Here is a tiny trained network, its code and every weight. The questions are about switching its units off for an input and a class, where a switched-off unit gives its printed mean instead of its output.

import numpy as np


def w(rows, s, z=0):
    codes = np.array(rows[::2]) - 128.0
    scale = np.full(codes.shape[1], s)
    scale[-1] = z or s
    return codes * scale


def f(y):
    return np.maximum(y, 0)


def log_softmax(a):
    a = a - a.max(-1, keepdims=True)
    return a - np.log(np.exp(a).sum(-1, keepdims=True))


def net(x, mask):
    res = np.array(x, float).reshape(1, 8) / 4 @ E
    y = f(res @ A[0][:, :-1].T + A[0][:, -1])
    res = res + np.where(mask, y, B[0][:, -1]) @ B[0][:, :-1]
    return log_softmax(res[-1] @ U[:, :-1].T + U[:, -1])


A, B = {}, {}
E = w([
[171,100,254,184],'x0',
[127,127,128,128],'x1',
[129,130,128,127],'x2',
[128,129,128,127],'x3',
[6,170,187,105],'x4',
[129,129,128,127],'x5',
[130,132,129,127],'x6',
[109,200,80,231],'x7',
],0.018)
A[0] = w([
[128,202,45,167,135],'neuron 1',
[112,87,136,77,194],'neuron 2',
[117,108,66,32,159],'neuron 3',
[67,166,132,121,198],'neuron 4',
[131,167,156,253,18],'neuron 5',
[93,148,227,96,90],'neuron 6',
[160,121,89,145,102],'neuron 7',
[222,116,90,135,255],'neuron 8',
[141,84,108,140,225],'neuron 9',
[203,111,191,170,158],'neuron 10',
],0.016,0.0086)
B[0] = w([
[90,124,180,237,250],'neuron 1',
[197,132,152,125,194],'neuron 2',
[185,198,134,93,227],'neuron 3',
[49,165,151,89,210],'neuron 4',
[183,253,134,53,222],'neuron 5',
[132,112,216,174,223],'neuron 6',
[124,152,142,176,177],'neuron 7',
[213,127,118,166,251],'neuron 8',
[183,125,117,131,182],'neuron 9',
[161,66,96,106,234],'neuron 10',
],0.016,0.023)
U = w([
[219,178,68,111,211],'0',
[165,94,200,216,196],'1',
[134,177,168,11,218],'2',
[29,157,105,129,13],'3',
[206,7,104,79,2],'4',
],0.015,0.007)

Each question gives the input, the list of numbers given to net, and the class t.
The units are the neurons (one row each of A and B). Each row of codes is followed by its name. A weight is (code - 128) times the scale printed after its matrix; where a second scale follows, it is the last column's (A, B and U).
mask holds one flag per neuron, in row order. A switched-off neuron (its flag False) gives its mean, the last column of its row in B, instead of its output. The means were averaged over made-up inputs and are rounded, as every weight is.
A unit's drop is (log p(t) with every unit on - log p(t) with that unit switched off) / (log p(t) with every unit on - log p(t) with every unit switched off).
The circuit of an input: a set's keep is (log p(t) with only the set's units on - log p(t) with every unit switched off) / (log p(t) with every unit on - log p(t) with every unit switched off). Starting from all 10 units, units are removed one at a time, each time the one whose removal leaves the highest keep (on an exact tie, the one counted first), for as long as the keep stays at least 0.8.
units of the circuit, in order: the units of the circuit, biggest drop first
unit that matters most: the unit with the biggest drop
top k neurons: the k neurons with the biggest drops, biggest first
drop of u: that unit's drop, to one decimal
input [1,-6,6,-4,-2,4,-5,5], class 0: unit that matters most -> neuron 5
input [7,7,1,2,0,8,3,-3], class 4: units of the circuit, in order -> (neuron 10; neuron 1)
input [-1,6,6,-1,7,1,-5,-3], class 2: top 2 neurons -> (neuron 1; neuron 4)
input [1,0,-4,3,0,-5,3,-1], class 4: top 2 neurons -> (neuron 1; neuron 5)
input [0,-5,-1,7,5,-4,2,-1], class 2: top 4 neurons -> (neuron 1; neuron 8; neuron 4; neuron 7)
input [0,7,-4,-4,8,-3,0,5], class 3: units of the circuit, in order -> (neuron 3; neuron 4)
input [1,0,2,-4,-2,3,7,-3], class 4: units of the circuit, in order -> (neuron 5; neuron 1)
input [6,5,-6,-2,0,-3,-3,-1], class 4: units of the circuit, in order -> (neuron 1; neuron 10)
input [0,0,-8,4,2,-8,-6,1], class 3: top 3 neurons -> (neuron 5; neuron 8; neuron 3)
input [6,3,-7,-6,1,0,8,5], class 2: top 2 neurons -> (neuron 5; neuron 8)
input [-3,4,-1,-4,-7,0,1,1], class 1: top 3 neurons -> (neuron 5; neuron 1; neuron 7)
input [1,8,0,-6,-1,6,-6,3], class 0: top 3 neurons -> (neuron 6; neuron 5; neuron 1)
input [-8,-1,8,1,2,-3,5,-1], class 2: top 2 neurons -> (neuron 3; neuron 8)
input [-6,-1,1,6,2,1,2,-4], class 2: units of the circuit, in order -> (neuron 8)
input [8,5,4,-8,0,-7,-2,-4], class 4: top 2 neurons -> (neuron 10; neuron 1)
input [1,2,-8,-3,-2,7,5,7], class 0: top 2 neurons -> (neuron 5; neuron 6)
input [-1,-6,-1,0,2,1,-4,1], class 3: top 2 neurons -> (neuron 5; neuron 8)
input [1,-7,0,-8,-4,2,3,4], class 0: top 2 neurons -> (neuron 6; neuron 5)
input [2,-4,3,-7,-6,5,4,-7], class 4: top 2 neurons -> (neuron 5; neuron 10)
input [-8,2,6,7,4,2,5,-1], class 2: unit that matters most -> neuron 3
input [4,8,-4,-7,-4,4,3,6], class 0: drop of neuron 5 -> 0.8
input [-5,-4,-5,6,4,-7,1,1], class 3: drop of neuron 5 -> 0.4
input [-3,-5,8,-4,-1,-7,1,8], class 1: drop of neuron 1 -> 5.6
input [-6,-8,-2,0,-5,2,-4,8], class 1: drop of neuron 1 -> 1.8
